Below is a small trained network, with its code and all its weights. Each question gives an input and a class and asks what happens when units are switched off, that is, made to give their printed mean instead of their output.

import numpy as np


def w(rows, s, z=0):
    codes = np.array(rows[::2]) - 128.0
    scale = np.full(codes.shape[1], s)
    scale[-1] = z or s
    return codes * scale


def norm(h):
    return h / np.sqrt((h * h).mean(-1, keepdims=True) + 1e-5)


def f(y):
    return y / 2 * (1 + np.tanh(0.7978845608 * (y + 0.044715 * y**3)))


def log_softmax(a):
    a = a - a.max(-1, keepdims=True)
    return a - np.log(np.exp(a).sum(-1, keepdims=True))


def net(x, mask):
    res = np.array(x, float).reshape(1, 3) / 4 @ E
    u = 0
    for l in range(3):
        y = f(norm(res) @ A[l][:, :-1].T + A[l][:, -1])
        res = res + np.where(mask[u : u + 7], y, B[l][:, -1]) @ B[l][:, :-1]
        u += 7
    return log_softmax(norm(res)[-1] @ U[:, :-1].T + U[:, -1])


A, B = {}, {}
E = w([
[64,82,120,159,61,72,124,82,193],'x0',
[94,159,166,98,163,58,80,254,74],'x1',
[78,97,139,62,181,180,51,73,224],'x2',
],0.0093)
A[0] = w([
[208,113,4,215,66,167,186,88,98,128],'L0N1',
[136,121,117,179,14,108,144,183,142,95],'L0N2',
[185,83,125,89,222,168,65,106,96,21],'L0N3',
[253,136,117,150,142,179,173,159,84,15],'L0N4',
[113,173,113,92,210,88,50,134,113,102],'L0N5',
[111,117,117,48,87,248,103,26,109,2],'L0N6',
[156,129,197,121,138,25,66,82,149,109],'L0N7',
],0.0064,0.0021)
B[0] = w([
[67,101,183,27,224,69,204,130,211,254],'L0N1',
[84,199,91,191,159,120,119,133,148,195],'L0N2',
[99,148,101,160,231,136,145,174,157,190],'L0N3',
[182,21,188,86,133,213,86,77,155,203],'L0N4',
[66,113,146,160,119,205,233,94,183,198],'L0N5',
[153,215,45,157,52,127,97,168,2,249],'L0N6',
[129,123,48,105,134,57,159,157,80,163],'L0N7',
],0.0075,0.0045)
A[1] = w([
[215,2,125,37,108,98,140,118,107,14],'L1N1',
[76,156,125,56,157,118,21,142,153,92],'L1N2',
[247,215,132,144,166,208,100,92,114,4],'L1N3',
[68,128,132,110,117,102,99,78,141,65],'L1N4',
[154,109,107,98,164,170,138,113,180,130],'L1N5',
[163,83,204,150,105,160,149,181,27,70],'L1N6',
[119,122,100,80,110,168,63,152,27,205],'L1N7',
],0.0085,0.0026)
B[1] = w([
[129,220,156,84,231,166,120,170,155,157],'L1N1',
[157,140,151,103,160,94,178,62,126,217],'L1N2',
[2,167,39,115,113,34,168,54,97,255],'L1N3',
[163,144,143,128,129,117,146,145,182,199],'L1N4',
[104,123,135,155,117,106,86,177,31,224],'L1N5',
[74,133,132,146,49,228,63,119,207,220],'L1N6',
[129,65,97,141,81,166,167,121,171,227],'L1N7',
],0.0093,0.0044)
A[2] = w([
[194,127,51,132,45,182,30,47,192,104],'L2N1',
[152,179,214,90,242,153,141,174,43,21],'L2N2',
[110,161,147,117,94,174,19,157,144,121],'L2N3',
[111,135,195,71,167,254,147,176,59,253],'L2N4',
[109,136,107,234,71,48,93,184,51,43],'L2N5',
[120,97,179,82,147,41,117,70,152,137],'L2N6',
[110,92,104,137,55,69,74,120,154,124],'L2N7',
],0.0084,0.0028)
B[2] = w([
[178,91,163,154,111,135,74,254,72,211],'L2N1',
[193,189,137,94,178,175,139,76,145,191],'L2N2',
[104,80,86,195,87,39,200,156,101,166],'L2N3',
[234,78,159,129,103,122,119,131,117,253],'L2N4',
[141,173,135,101,198,151,6,94,144,188],'L2N5',
[85,115,93,207,54,129,164,134,120,219],'L2N6',
[189,160,192,62,182,181,149,122,97,198],'L2N7',
],0.0091,0.0066)
U = w([
[234,121,179,72,250,204,179,113,118,124],'0',
[181,81,158,185,48,171,80,210,88,233],'1',
[50,132,149,154,119,64,207,97,201,200],'2',
[83,216,138,151,194,92,13,154,127,69],'3',
[58,149,6,102,154,171,112,87,29,1],'4',
],0.014,0.0023)

Each question gives the input, the list of numbers given to net, and the class t.
The units are the neurons (one row each of A and B). Each row of codes is followed by its name. A weight is (code - 128) times the scale printed after its matrix; where a second scale follows, it is the last column's (A, B and U).
mask holds one flag per neuron, layer by layer. A switched-off neuron (its flag False) gives its mean, the last column of its row in B, instead of its output. The means were averaged over made-up inputs and are rounded, as every weight is.
A unit's drop is (log p(t) with every unit on - log p(t) with that unit switched off) / (log p(t) with every unit on - log p(t) with every unit switched off).
The circuit of an input: a set's keep is (log p(t) with only the set's units on - log p(t) with every unit switched off) / (log p(t) with every unit on - log p(t) with every unit switched off). Starting from the 12 units with the biggest drops (on a tie, the unit counted first), units are removed one at a time, each time the one whose removal leaves the highest keep (on an exact tie, the one counted first), for as long as the keep stays at least 0.8.
units of the circuit, in order: the units of the circuit, biggest drop first
most important unit: the unit with the biggest drop
top k neurons: the k neurons with the biggest drops, biggest first
top k neurons in layer l: the k neurons of layer l with the biggest drops, biggest first
drop when u is switched off: that unit's drop, to one decimal
input [-1,-3,2], class 4: most important unit	L1N3
input [2,6,-8], class 3: top 2 neurons	[L2N5 L0N2]
input [4,0,2], class 1: top 3 neurons	[L0N1 L1N3 L2N1]
input [5,7,1], class 2: top 3 neurons	[L0N6 L1N5 L1N2]
input [0,0,-7], class 0: units of the circuit, in order	[L0N1 L1N3]
input [0,3,4], class 0: top 2 neurons	[L1N3 L0N5]
input [-3,8,-2], class 1: top 2 neurons	[L1N6 L0N1]
input [-5,-7,3], class 4: top 2 neurons	[L1N3 L0N6]
input [1,-2,2], class 1: top 2 neurons	[L2N1 L1N7]
input [-1,3,1], class 0: top 2 neurons in layer 1	[L1N6 L1N3]
input [0,-4,2], class 4: top 3 neurons	[L0N6 L1N3 L1N6]
input [5,-6,1], class 1: top 3 neurons	[L1N3 L2N1 L0N6]
input [-7,1,-3], class 1: top 2 neurons	[L1N6 L0N1]
input [-6,-8,5], class 4: units of the circuit, in order	[L1N3]
input [1,6,4], class 2: top 2 neurons in layer 2	[L2N6 L2N7]
input [-2,-8,3], class 4: top 2 neurons	[L0N6 L1N3]
input [-4,-6,1], class 4: top 2 neurons	[L0N6 L1N3]
input [1,0,1], class 1: top 2 neurons	[L0N1 L1N7]
input [-3,-8,4], class 4: drop when L1N3 is switched off	0.5
input [6,-4,3], class 1: drop when L2N1 is switched off	0.2
input [7,-5,6], class 1: most important unit	L2N1
input [1,-1,7], class 1: drop when L0N4 is switched off	0.0
